[[-13  40  27   6  26 -64  23]
 [ 14  61   3  10  -4  12  14]
 [ -1  36  55   8  20  -9   6]
 [  4 -53  10  -5  23   2   0]
 [ -7  33 -50 -14  26  10  10]
 [ 27  88 -20  52 -22  -9   0]
 [-12  25  -4 -50   7 -27 -23]
 [  2  40 -41  -9  -8  -1  -1]
 [  3  56  49 -19   8  23  24]
 [  0  22 -56   2  11  19  -4]
 [  0  28 -10 -19  -6  33  -4]
 [ 11  80  -1  26 -20   3  12]]
:
[[ -1  36  55   8  20  -9   6]
 [  3  56  49 -19   8  23  24]
 [-13  40  27   6  26 -64  23]
 [  4 -53  10  -5  23   2   0]
 [ 14  61   3  10  -4  12  14]
 [ 11  80  -1  26 -20   3  12]
 [-12  25  -4 -50   7 -27 -23]
 [  0  28 -10 -19  -6  33  -4]
 [ 27  88 -20  52 -22  -9   0]
 [  2  40 -41  -9  -8  -1  -1]
 [ -7  33 -50 -14  26  10  10]
 [  0  22 -56   2  11  19  -4]]

[[-34   4  63 -22 -19   6  13 -27   8]
 [ 37   8 -67 -26 -22  -3 -12 -32  -8]
 [  6   0   1  -3  -3  39 -18  -5  39]
 [ 12   3 -35  11  10 -49  19  15 -51]
 [-30  -3  50  22  21  -9  18  28  -4]
 [ 28   7 -48 -22 -19   1  -9 -27  -3]
 [ 26  -3 -40  26  23  16 -15  32  16]
 [ 49   0 -85  19  16  -6 -14  23 -10]
 [ 30   5 -55  -7  -6  -2  -9  -9  -5]
 [-14   3  29 -14 -12  11   3 -18  12]]
:
[[-34   4  63 -22 -19   6  13 -27   8]
 [-30  -3  50  22  21  -9  18  28  -4]
 [-14   3  29 -14 -12  11   3 -18  12]
 [  6   0   1  -3  -3  39 -18  -5  39]
 [ 12   3 -35  11  10 -49  19  15 -51]
 [ 26  -3 -40  26  23  16 -15  32  16]
 [ 28   7 -48 -22 -19   1  -9 -27  -3]
 [ 30   5 -55  -7  -6  -2  -9  -9  -5]
 [ 37   8 -67 -26 -22  -3 -12 -32  -8]
 [ 49   0 -85  19  16  -6 -14  23 -10]]

[[ 12  49  -8  16  -6  12  58  -7  -5  36]
 [  3 -42  46 -85 -48  39 -61 -53 -73  -6]
 [-65  20 -24  40  -7 -40  31 -23  13  46]
 [ 33 -21  35 -68 -32  42 -30 -31 -60 -14]
 [-29  18 -31  57  29 -33  16  33  57  17]
 [ 19   6  -7  28  38 -13  13  40  38 -40]]
:
[[  3 -42  46 -85 -48  39 -61 -53 -73  -6]
 [ 33 -21  35 -68 -32  42 -30 -31 -60 -14]
 [ 19   6  -7  28  38 -13  13  40  38 -40]
 [ 12  49  -8  16  -6  12  58  -7  -5  36]
 [-65  20 -24  40  -7 -40  31 -23  13  46]
 [-29  18 -31  57  29 -33  16  33  57  17]]

[[-19 -63  45]
 [ 33 -72 -15]
 [-16  19 -25]
 [ -5 -34  86]
 [ 82 -17  28]
 [-15  57 -62]
 [ -4  -5  54]]
:
[[ -5 -34  86]
 [ -4  -5  54]
 [-19 -63  45]
 [ 82 -17  28]
 [ 33 -72 -15]
 [-16  19 -25]
 [-15  57 -62]]

[[ -4  -9   1 -19  46  28 -22  11  34  46  -8   7]
 [ -1  19  74 -17   3   1  24  31  18   3  33  -1]
 [ 23 -20  27  12  15  -8 -17  35 -16  -1   0 -33]
 [  6  14   5  20 -40 -28  37  -9 -25 -41   7  -1]]
:
[[ -1  19  74 -17   3   1  24  31  18   3  33  -1]
 [ 23 -20  27  12  15  -8 -17  35 -16  -1   0 -33]
 [  6  14   5  20 -40 -28  37  -9 -25 -41   7  -1]
 [ -4  -9   1 -19  46  28 -22  11  34  46  -8   7]]

[[ 10 -12  64  22 -18 -60  58 -34  57 -31]
 [ 42 -46 -39  30 -52   5  21 -59  11 -28]
 [-14  16  34  44 -24 -38  13 -17  15 -11]
 [-30  -5  18  23 -31 -53  24   5   9 -22]
 [ -1 -14 -49  27 -28   9   5 -33 -21 -44]
 [ -1  -5  36  64  -3 -41   3  -7  51 -25]
 [  2  13  32  47   2 -48   6 -37  36 -18]]
:
[[ 10 -12  64  22 -18 -60  58 -34  57 -31]
 [ -1  -5  36  64  -3 -41   3  -7  51 -25]
 [-14  16  34  44 -24 -38  13 -17  15 -11]
 [  2  13  32  47   2 -48   6 -37  36 -18]
 [-30  -5  18  23 -31 -53  24   5   9 -22]
 [ 42 -46 -39  30 -52   5  21 -59  11 -28]
 [ -1 -14 -49  27 -28   9   5 -33 -21 -44]]
---
[[ 86 -37  11]
 [ 17 -42  52]
 [-17  13   7]
 [ -4   8   2]]
:
[[ 17 -42  52]
 [-17  13   7]]

[[ 7 71 41]
 [55  4 56]
 [59  4 54]
 [76 12 33]]
:
[[55  4 56]
 [59  4 54]]

[[-17 -12  19]
 [ 33   4 -21]
 [ 46 -29  31]
 [ 71 -39  35]
 [ 28  -5   8]]
:
[[ 33   4 -21]
 [ 46 -29  31]]

[[ 40 -12   3 -18  89]
 [  3 -34 -72 -13 -32]
 [-24 -69  19 -64  13]]
:
[[  3 -34 -72]
 [-24 -69  19]]

[[45 15 25 59  8]
 [32 17 19 74  5]
 [43 16 25 61  8]]
:
[[32 17 19]
 [43 16 25]]

[[-11  20  39   9 -78]
 [ -7  27  -3  11  30]
 [ 18 -36  -2  83  -5]
 [ 18 -46 -21 -28   3]]
:
[[ -7  27  -3]
 [ 18 -36  -2]]
